Below are the code and all the weights of a small trained network. Each question names an input and a target symbol and asks about switching units off, where a switched-off unit gives its printed mean instead of its output.

import numpy as np


def w(rows, s, z=0):
    codes = np.array(rows[::2]) - 128.0
    scale = np.full(codes.shape[1], s)
    scale[-1] = z or s
    return codes * scale


def f(y):
    return np.maximum(y, 0)


def softmax(a):
    e = np.exp(a - a.max(-1, keepdims=True))
    return e / e.sum(-1, keepdims=True)


def log_softmax(a):
    a = a - a.max(-1, keepdims=True)
    return a - np.log(np.exp(a).sum(-1, keepdims=True))


def net(x, mask):
    ids = ['Ψβδζηλμξστ'.index(c) for c in x.split()]
    T = len(ids)
    res = E[ids] + P[:T]
    u = 0
    for l in range(3):
        r = res
        for j in range(3):
            rows = slice(2 * j, 2 * j + 2)
            q, k, v = (r @ M[l][rows].T for M in (Q, K, V))
            z = softmax(np.where(np.tri(T) > 0, q @ k.T / 2**0.5, -1e9)) @ v
            o = O[l][rows]
            res = res + np.where(mask[u + j], z, o[:, -1]) @ o[:, :-1]
        u += 3
        y = f(res @ A[l][:, :-1].T + A[l][:, -1])
        res = res + np.where(mask[u : u + 8], y, B[l][:, -1]) @ B[l][:, :-1]
        u += 8
    return log_softmax(res[-1] @ U[:, :-1].T + U[:, -1])


Q, K, V, O, A, B = {}, {}, {}, {}, {}, {}
E = w([
[204,117,175],'Ψ',
[221,79,94],'β',
[194,176,185],'δ',
[106,173,64],'ζ',
[156,200,161],'η',
[117,253,146],'λ',
[70,107,218],'μ',
[92,114,99],'ξ',
[200,113,171],'σ',
[105,68,81],'τ',
],0.023)
P = w([
[244,201,178],'0',
[193,182,169],'1',
[167,173,162],'2',
[141,168,164],'3',
[119,168,162],'4',
[100,161,156],'5',
[88,164,151],'6',
[68,164,143],'7',
[55,163,147],'8',
[44,165,134],'9',
[35,161,141],'10',
[22,165,140],'11',
[15,163,140],'12',
[2,161,140],'13',
],0.0068)
Q[0] = w([
[98,169,166],'0.h1',
[116,56,147],'0.h1',
[125,45,138],'0.h2',
[213,102,249],'0.h2',
[144,221,119],'0.h3',
[112,100,81],'0.h3',
],0.016)
K[0] = w([
[187,62,178],'0.h1',
[109,4,63],'0.h1',
[154,64,76],'0.h2',
[200,47,205],'0.h2',
[56,108,196],'0.h3',
[137,79,109],'0.h3',
],0.013)
V[0] = w([
[64,147,133],'0.h1',
[145,133,86],'0.h1',
[128,69,206],'0.h2',
[112,50,76],'0.h2',
[2,124,212],'0.h3',
[121,142,127],'0.h3',
],0.0074)
O[0] = w([
[107,95,143,116],'0.h1',
[123,125,44,120],'0.h1',
[182,197,253,4],'0.h2',
[207,37,222,8],'0.h2',
[214,228,47,216],'0.h3',
[163,117,121,140],'0.h3',
],0.0044,0.0043)
A[0] = w([
[127,127,125,95],'0.n1',
[71,163,125,255],'0.n2',
[79,4,110,90],'0.n3',
[183,143,182,71],'0.n4',
[98,149,122,97],'0.n5',
[44,70,140,16],'0.n6',
[132,144,118,102],'0.n7',
[70,147,139,42],'0.n8',
],0.015,0.0077)
B[0] = w([
[131,115,134,128],'0.n1',
[75,55,159,251],'0.n2',
[92,254,187,171],'0.n3',
[106,69,44,154],'0.n4',
[160,181,182,161],'0.n5',
[207,46,39,161],'0.n6',
[128,166,163,146],'0.n7',
[192,213,135,150],'0.n8',
],0.0068,0.016)
Q[1] = w([
[172,190,70],'1.h1',
[11,176,152],'1.h1',
[185,177,28],'1.h2',
[198,89,175],'1.h2',
[212,154,144],'1.h3',
[118,215,68],'1.h3',
],0.011)
K[1] = w([
[30,133,142],'1.h1',
[62,197,43],'1.h1',
[103,97,195],'1.h2',
[254,153,139],'1.h2',
[202,115,117],'1.h3',
[109,184,119],'1.h3',
],0.014)
V[1] = w([
[185,132,117],'1.h1',
[170,147,212],'1.h1',
[112,58,104],'1.h2',
[217,200,33],'1.h2',
[207,254,172],'1.h3',
[17,151,107],'1.h3',
],0.0053)
O[1] = w([
[178,136,88,81],'1.h1',
[174,10,192,35],'1.h1',
[93,109,185,149],'1.h2',
[207,255,51,28],'1.h2',
[15,20,184,148],'1.h3',
[244,18,79,253],'1.h3',
],0.0035,0.0046)
A[1] = w([
[165,186,203,200],'1.n1',
[31,223,85,78],'1.n2',
[255,42,78,7],'1.n3',
[118,194,202,141],'1.n4',
[21,175,214,153],'1.n5',
[72,22,186,62],'1.n6',
[150,63,150,113],'1.n7',
[114,191,123,255],'1.n8',
],0.0088,0.007)
B[1] = w([
[75,160,189,185],'1.n1',
[107,186,122,252],'1.n2',
[95,114,11,135],'1.n3',
[76,165,171,168],'1.n4',
[134,115,53,235],'1.n5',
[46,62,128,150],'1.n6',
[100,133,84,140],'1.n7',
[148,77,135,254],'1.n8',
],0.011,0.0089)
Q[2] = w([
[248,173,109],'2.h1',
[106,182,141],'2.h1',
[165,180,92],'2.h2',
[208,186,116],'2.h2',
[159,116,125],'2.h3',
[146,136,70],'2.h3',
],0.016)
K[2] = w([
[210,73,244],'2.h1',
[72,67,122],'2.h1',
[36,134,133],'2.h2',
[29,108,87],'2.h2',
[129,86,153],'2.h3',
[207,125,184],'2.h3',
],0.011)
V[2] = w([
[138,116,181],'2.h1',
[94,254,236],'2.h1',
[139,100,127],'2.h2',
[187,121,123],'2.h2',
[73,98,254],'2.h3',
[138,78,95],'2.h3',
],0.005)
O[2] = w([
[60,3,109,3],'2.h1',
[31,68,235,108],'2.h1',
[176,128,135,116],'2.h2',
[157,182,148,65],'2.h2',
[187,180,99,133],'2.h3',
[125,105,193,111],'2.h3',
],0.0045,0.0038)
A[2] = w([
[104,72,109,210],'2.n1',
[196,93,249,134],'2.n2',
[43,106,191,62],'2.n3',
[134,114,44,152],'2.n4',
[150,211,73,26],'2.n5',
[61,159,77,162],'2.n6',
[212,30,104,214],'2.n7',
[112,58,54,2],'2.n8',
],0.011,0.0064)
B[2] = w([
[183,90,182,177],'2.n1',
[168,243,148,144],'2.n2',
[122,134,51,178],'2.n3',
[186,201,140,195],'2.n4',
[85,52,227,170],'2.n5',
[204,75,98,250],'2.n6',
[101,80,255,141],'2.n7',
[93,207,207,148],'2.n8',
],0.0099,0.016)
U = w([
[130,100,90,2],'Ψ',
[126,100,87,27],'β',
[123,186,132,164],'δ',
[101,102,94,199],'ζ',
[102,121,91,160],'η',
[91,136,32,58],'λ',
[105,17,76,125],'μ',
[121,96,90,74],'ξ',
[165,52,190,126],'σ',
[255,89,16,247],'τ',
],0.0088,0.0025)

Each question gives the input, a string of symbols that net reads in full, and the target symbol t.
The units are the heads (2 rows each of Q, K, V and O) and the neurons (one row each of A and B). Each row of codes is followed by its name. A weight is (code - 128) times the scale printed after its matrix; where a second scale follows, it is the last column's (O, A, B and U).
mask holds one flag per unit, layer by layer, with each layer's heads first. A switched-off unit (its flag False) gives its mean, the last column of its rows in O or B, instead of its output. The means were averaged over made-up inputs and are rounded, as every weight is.
A unit's drop is (log p(t) with every unit on - log p(t) with that unit switched off) / (log p(t) with every unit on - log p(t) with every unit switched off).
The circuit of an input: a set's keep is (log p(t) with only the set's units on - log p(t) with every unit switched off) / (log p(t) with every unit on - log p(t) with every unit switched off). Starting from the 12 units with the biggest drops (on a tie, the unit counted first), units are removed one at a time, each time the one whose removal leaves the highest keep (on an exact tie, the one counted first), for as long as the keep stays at least 0.8.
circuit, biggest first: the units of the circuit, biggest drop first
unit that matters most: the unit with the biggest drop
top k neurons: the k neurons with the biggest drops, biggest first
top k neurons in layer l: the k neurons of layer l with the biggest drops, biggest first
which heads matter: for each layer, one digit per head in row order, 1 if its drop is at least 0.15 and else 0, layers parted by /
drop when u is switched off: that unit's drop, to one decimal
input ζ ζ ζ δ σ β τ δ ξ ξ ζ σ, target δ: which heads matter : 010 / 011 / 000
input ζ ξ ζ μ μ, target μ: circuit, biggest first : [1.n6, 2.n3]
input μ δ ξ ζ ξ σ ζ ζ δ ζ ξ, target τ: top 2 neurons : [0.n3, 2.n6]
input ξ ζ ζ ζ δ ζ η ζ λ, target λ: which heads matter : 010 / 001 / 100
input ζ ζ ξ ξ Ψ β ζ Ψ λ ξ, target μ: unit that matters most : 0.n6
input ζ δ ξ λ, target λ: top 2 neurons : [1.n5, 2.n3]
input ζ ζ Ψ μ η δ β Ψ, target δ: circuit, biggest first : [2.n6, 2.n2]
input ζ μ μ, target μ: which heads matter : 001 / 000 / 000
input ζ ζ λ ξ ξ λ β ζ ζ ζ λ τ ζ ζ, target τ: top 2 neurons : [2.n6, 2.n4]
input ζ μ ζ β ξ μ δ, target δ: circuit, biggest first : [2.n2, 0.h2]
input Ψ λ ξ ξ ζ η ζ ζ β ζ Ψ, target δ: top 3 neurons : [0.n6, 2.n6, 1.n5]
input β ζ ξ β ζ τ τ ξ ζ β β, target δ: top 2 neurons in layer 0 : [0.n3, 0.n2]
input η ζ ξ λ σ μ β Ψ μ ζ ζ λ μ σ, target δ: which heads matter : 010 / 001 / 000
input λ β δ β ξ, target μ: which heads matter : 010 / 000 / 100
input ξ ξ τ ξ δ, target δ: which heads matter : 000 / 000 / 000
input ζ β ξ ζ ζ τ δ ζ μ ξ μ τ ζ, target τ: top 2 neurons : [0.n6, 2.n6]
input τ μ μ ξ, target σ: which heads matter : 010 / 000 / 000
input δ ξ ξ ξ, target σ: top 4 neurons in layer 1 : [1.n2, 1.n1, 1.n4, 1.n6]
input ζ ξ μ ζ ξ ζ ζ ζ μ ζ ξ β, target σ: top neuron : [2.n7]
input μ ζ σ μ δ ζ ζ β, target σ: top 3 neurons : [1.n2, 2.n7, 0.n5]
input β δ μ ξ σ μ μ ζ ξ τ ζ Ψ τ, target τ: top 2 neurons in layer 2 : [2.n6, 2.n4]
input μ ζ β Ψ ζ ζ ζ ζ ζ ξ μ τ, target τ: drop when 0.n3 is switched off : 8.1
input β δ Ψ ζ ξ ξ ζ ξ, target τ: drop when 0.h2 is switched off : 0.1
input τ η λ ζ β ξ β δ λ λ τ ζ β, target δ: drop when 1.h1 is switched off : 0.0
